Below is a small trained network, with its code and all its weights. Each question gives an input and a class and asks what happens when units are switched off, that is, made to give their printed mean instead of their output.

import numpy as np


def w(rows, s, z=0):
    codes = np.array(rows[::2]) - 128.0
    scale = np.full(codes.shape[1], s)
    scale[-1] = z or s
    return codes * scale


def norm(h):
    return h / np.sqrt((h * h).mean(-1, keepdims=True) + 1e-5)


def f(y):
    return y / 2 * (1 + np.tanh(0.7978845608 * (y + 0.044715 * y**3)))


def log_softmax(a):
    a = a - a.max(-1, keepdims=True)
    return a - np.log(np.exp(a).sum(-1, keepdims=True))


def net(x, mask):
    res = np.array(x, float).reshape(1, 4) / 4 @ E
    u = 0
    for l in range(2):
        y = f(norm(res) @ A[l][:, :-1].T + A[l][:, -1])
        res = res + np.where(mask[u : u + 12], y, B[l][:, -1]) @ B[l][:, :-1]
        u += 12
    return log_softmax(norm(res)[-1] @ U[:, :-1].T + U[:, -1])


A, B = {}, {}
E = w([
[130,128,132,131,130,125,132,127,126],'x0',
[113,154,148,53,136,122,166,179,149],'x1',
[131,252,124,114,87,118,130,120,112],'x2',
[121,134,130,119,148,71,84,120,140],'x3',
],0.0038)
A[0] = w([
[138,80,186,58,192,42,103,173,195,2],'L0N1',
[171,215,109,172,84,136,104,31,78,95],'L0N2',
[98,191,131,78,63,110,152,182,139,105],'L0N3',
[113,99,131,113,133,174,167,134,141,91],'L0N4',
[107,98,128,108,139,179,166,129,140,83],'L0N5',
[109,106,123,123,130,164,153,117,143,96],'L0N6',
[107,91,136,99,127,187,185,152,147,101],'L0N7',
[122,43,187,27,232,147,186,175,196,73],'L0N8',
[128,85,152,62,158,199,195,158,134,77],'L0N9',
[113,1,83,231,153,147,77,97,113,139],'L0N10',
[138,127,110,174,87,184,142,129,84,102],'L0N11',
[135,93,112,163,162,113,99,129,107,105],'L0N12',
],0.0033,0.004)
B[0] = w([
[2,139,46,141,168,191,135,29,120,139],'L0N1',
[100,52,112,158,111,128,120,182,137,190],'L0N2',
[153,64,141,116,170,142,134,78,137,157],'L0N3',
[140,148,129,136,112,120,136,142,94,119],'L0N4',
[141,160,124,136,108,118,136,141,94,117],'L0N5',
[131,152,124,133,116,123,141,137,102,116],'L0N6',
[158,136,134,140,115,114,132,151,86,134],'L0N7',
[112,108,85,202,87,117,95,145,108,193],'L0N8',
[153,136,123,156,108,108,123,152,90,139],'L0N9',
[152,204,157,52,151,131,157,112,135,253],'L0N10',
[89,127,106,126,126,167,149,130,121,138],'L0N11',
[114,182,138,108,114,119,130,136,139,136],'L0N12',
],0.0054,0.0036)
A[1] = w([
[124,153,156,116,151,107,73,73,198,130],'L1N1',
[162,81,134,175,99,69,122,187,96,52],'L1N2',
[253,182,228,103,102,197,200,107,116,66],'L1N3',
[129,153,147,70,169,37,106,107,155,41],'L1N4',
[145,102,126,129,167,160,136,101,115,148],'L1N5',
[127,158,138,143,122,117,85,90,165,80],'L1N6',
[107,96,108,207,43,201,146,154,131,82],'L1N7',
[130,158,134,148,119,121,89,96,157,65],'L1N8',
[61,117,94,191,108,26,38,138,145,3],'L1N9',
[133,155,130,148,112,123,99,103,145,64],'L1N10',
[120,82,118,146,171,158,124,107,120,185],'L1N11',
[74,122,87,195,65,201,145,137,122,75],'L1N12',
],0.0042,0.0016)
B[1] = w([
[169,144,162,136,79,100,127,168,137,214],'L1N1',
[179,175,121,198,43,117,136,158,116,139],'L1N2',
[24,79,44,180,155,169,118,89,104,252],'L1N3',
[164,120,197,135,135,93,74,92,186,211],'L1N4',
[99,201,123,115,77,133,139,144,136,143],'L1N5',
[168,104,154,129,110,94,140,176,120,145],'L1N6',
[175,153,212,68,162,43,73,105,195,217],'L1N7',
[155,97,147,122,119,101,144,169,120,132],'L1N8',
[114,115,60,144,124,254,254,174,28,197],'L1N9',
[146,86,141,120,135,107,147,160,119,123],'L1N10',
[104,243,138,87,80,142,155,128,144,155],'L1N11',
[173,136,214,48,183,64,83,88,193,200],'L1N12',
],0.0038,0.0031)
U = w([
[1,118,35,133,163,228,166,81,100,177],'0',
[169,149,220,83,148,56,64,80,243,180],'1',
[224,114,130,201,39,107,155,251,72,2],'2',
],0.0073,0.00076)

Each question gives the input, the list of numbers given to net, and the class t.
The units are the neurons (one row each of A and B). Each row of codes is followed by its name. A weight is (code - 128) times the scale printed after its matrix; where a second scale follows, it is the last column's (A, B and U).
mask holds one flag per neuron, layer by layer. A switched-off neuron (its flag False) gives its mean, the last column of its row in B, instead of its output. The means were averaged over made-up inputs and are rounded, as every weight is.
A unit's drop is (log p(t) with every unit on - log p(t) with that unit switched off) / (log p(t) with every unit on - log p(t) with every unit switched off).
The circuit of an input: a set's keep is (log p(t) with only the set's units on - log p(t) with every unit switched off) / (log p(t) with every unit on - log p(t) with every unit switched off). Starting from the 12 units with the biggest drops (on a tie, the unit counted first), units are removed one at a time, each time the one whose removal leaves the highest keep (on an exact tie, the one counted first), for as long as the keep stays at least 0.8.
circuit, biggest first: the units of the circuit, biggest drop first
most important unit: the unit with the biggest drop
top k neurons: the k neurons with the biggest drops, biggest first
top k neurons in layer l: the k neurons of layer l with the biggest drops, biggest first
drop when u is switched off: that unit's drop, to one decimal
input [-5,-7,2,-4], class 1: most important unit	L0N2
input [1,-8,8,-2], class 1: circuit, biggest first	[L1N12; L1N7; L0N2]
input [-3,6,-2,-5], class 2: top 2 neurons	[L0N9; L0N7]
input [8,6,0,0], class 2: circuit, biggest first	[L0N8; L0N10]
input [-6,5,0,8], class 0: top 2 neurons in layer 0	[L0N1; L0N10]
input [3,1,-6,7], class 0: top 2 neurons in layer 1	[L1N7; L1N9]
input [5,-2,1,6], class 2: top 2 neurons in layer 0	[L0N10; L0N3]
input [5,7,-8,1], class 0: top 2 neurons	[L0N1; L1N1]
input [-4,-1,2,2], class 2: top 2 neurons in layer 1	[L1N3; L1N2]
input [6,-8,3,2], class 2: top 2 neurons in layer 1	[L1N9; L1N3]
input [-8,-7,7,4], class 2: top 2 neurons	[L1N9; L1N3]
input [-5,-3,8,8], class 2: top 2 neurons	[L0N10; L1N9]
input [-7,-8,1,-6], class 1: drop when L0N2 is switched off	0.8
input [-1,2,-3,8], class 0: most important unit	L0N1
input [0,7,-2,4], class 0: drop when L0N1 is switched off	0.5
input [-3,8,-3,5], class 0: drop when L0N1 is switched off	0.5
